Below are the code and all the weights of a small trained network. Each question names an input and a class and asks about switching units off, where a switched-off unit gives its printed mean instead of its output.

import numpy as np


def w(rows, s, z=0):
    codes = np.array(rows[::2]) - 128.0
    scale = np.full(codes.shape[1], s)
    scale[-1] = z or s
    return codes * scale


def f(y):
    return y / 2 * (1 + np.tanh(0.7978845608 * (y + 0.044715 * y**3)))


def log_softmax(a):
    a = a - a.max(-1, keepdims=True)
    return a - np.log(np.exp(a).sum(-1, keepdims=True))


def net(x, mask):
    res = np.array(x, float).reshape(1, 7) / 4 @ E
    y = f(res @ A[0][:, :-1].T + A[0][:, -1])
    res = res + np.where(mask, y, B[0][:, -1]) @ B[0][:, :-1]
    return log_softmax(res[-1] @ U[:, :-1].T + U[:, -1])


A, B = {}, {}
E = w([
[83,129,102,171,115,57,72,135,40],'x0',
[195,43,187,111,115,106,167,168,178],'x1',
[96,106,146,125,106,115,216,122,101],'x2',
[146,114,57,109,162,54,106,95,96],'x3',
[140,135,88,254,201,192,196,180,209],'x4',
[206,170,190,163,97,117,183,84,123],'x5',
[102,62,130,168,156,162,90,62,112],'x6',
],0.0091)
A[0] = w([
[118,148,113,118,145,163,116,91,165,23],'n0',
[168,159,206,60,89,79,204,64,97,169],'n1',
[131,158,140,240,129,164,121,149,151,251],'n2',
[165,87,184,110,110,122,152,186,178,234],'n3',
[156,181,132,134,122,130,67,133,136,160],'n4',
[114,144,125,86,109,117,143,129,138,101],'n5',
[120,171,128,1,110,137,149,205,166,155],'n6',
[94,65,205,110,93,73,142,148,44,135],'n7',
[138,78,135,113,138,142,93,121,119,119],'n8',
[154,140,30,143,157,48,163,203,151,160],'n9',
[126,152,157,111,125,158,132,172,126,138],'n10',
[151,177,122,110,116,95,95,140,126,146],'n11',
[116,145,127,108,142,98,142,115,136,130],'n12',
[115,126,151,117,126,98,83,128,112,152],'n13',
[125,133,47,154,144,94,126,180,163,168],'n14',
[129,114,117,91,146,126,139,130,113,53],'n15',
[182,60,206,110,119,110,139,215,203,174],'n16',
[137,102,103,119,137,123,142,109,123,112],'n17',
[103,155,128,151,106,144,135,115,115,206],'n18',
[119,190,143,210,121,160,226,148,127,159],'n19',
],0.016,0.0031)
B[0] = w([
[166,125,126,106,124,124,109,147,98,146],'n0',
[201,87,142,73,141,148,169,149,64,234],'n1',
[133,185,148,147,136,150,166,160,190,219],'n2',
[140,173,118,72,140,71,177,174,179,222],'n3',
[126,118,122,73,129,125,156,151,119,164],'n4',
[141,97,131,204,128,123,106,105,114,150],'n5',
[80,156,114,220,126,187,27,80,125,213],'n6',
[71,100,82,28,109,66,82,111,138,215],'n7',
[139,186,104,106,138,117,153,138,136,157],'n8',
[209,101,137,108,143,187,135,116,64,203],'n9',
[99,130,100,123,132,122,111,106,149,154],'n10',
[136,89,125,118,129,108,144,129,115,163],'n11',
[133,132,118,134,127,150,106,151,100,138],'n12',
[118,110,123,66,121,134,122,127,139,170],'n13',
[191,105,175,178,115,148,147,104,77,188],'n14',
[120,118,162,143,118,143,97,128,142,138],'n15',
[126,164,140,60,140,75,249,192,180,249],'n16',
[142,177,130,85,113,172,80,159,126,137],'n17',
[176,156,106,67,154,131,118,141,169,153],'n18',
[70,193,119,122,139,90,150,177,227,223],'n19',
],0.018,0.019)
U = w([
[145,46,90,55,147,78,163,109,67,189],'0',
[124,200,133,150,191,111,213,171,211,252],'1',
[2,135,62,128,112,77,83,76,189,46],'2',
[127,109,112,191,165,193,91,49,91,8],'3',
[62,42,135,192,89,40,173,81,150,6],'4',
],0.0087,0.002)

Each question gives the input, the list of numbers given to net, and the class t.
The units are the neurons (one row each of A and B). Each row of codes is followed by its name. A weight is (code - 128) times the scale printed after its matrix; where a second scale follows, it is the last column's (A, B and U).
mask holds one flag per neuron, in row order. A switched-off neuron (its flag False) gives its mean, the last column of its row in B, instead of its output. The means were averaged over made-up inputs and are rounded, as every weight is.
A unit's drop is (log p(t) with every unit on - log p(t) with that unit switched off) / (log p(t) with every unit on - log p(t) with every unit switched off).
The circuit of an input: a set's keep is (log p(t) with only the set's units on - log p(t) with every unit switched off) / (log p(t) with every unit on - log p(t) with every unit switched off). Starting from the 12 units with the biggest drops (on a tie, the unit counted first), units are removed one at a time, each time the one whose removal leaves the highest keep (on an exact tie, the one counted first), for as long as the keep stays at least 0.8.
circuit, biggest first: the units of the circuit, biggest drop first
most important unit: the unit with the biggest drop
k most important neurons: the k neurons with the biggest drops, biggest first
drop of u: that unit's drop, to one decimal
input [2,6,1,0,-7,3,-5], class 0: most important unit : n1
input [-1,-8,7,7,4,-6,-2], class 3: circuit, biggest first : [n16, n3]
input [-5,-8,-2,-4,-7,-8,-6], class 3: circuit, biggest first : [n19, n6]
input [6,-8,8,-2,-1,-5,-3], class 0: 3 most important neurons : [n6, n19, n2]
input [8,-2,-6,-1,-7,-5,-3], class 2: 2 most important neurons : [n1, n9]
input [-1,-4,7,-3,-5,1,-6], class 0: 2 most important neurons : [n1, n7]
input [5,7,-5,7,-2,-1,5], class 0: 2 most important neurons : [n6, n19]
input [-2,-1,-7,4,-1,-7,5], class 0: 3 most important neurons : [n6, n19, n2]
input [-2,-2,-8,-8,-6,0,4], class 2: 4 most important neurons : [n1, n9, n16, n14]
input [8,3,-4,-1,-8,-4,-7], class 2: 2 most important neurons : [n6, n7]
input [1,6,0,-8,-4,-7,0], class 2: 2 most important neurons : [n7, n6]
input [3,-1,-3,0,-5,-1,-3], class 0: drop of n2 : 0.1
input [-6,-8,-6,-4,-6,-4,-4], class 3: drop of n19 : 0.2
input [-2,-3,-5,0,4,-5,2], class 3: drop of n19 : 0.4
input [-5,0,1,-7,-8,0,1], class 0: most important neuron : [n1]
input [-8,-3,-8,4,-1,-8,3], class 3: drop of n16 : 0.2
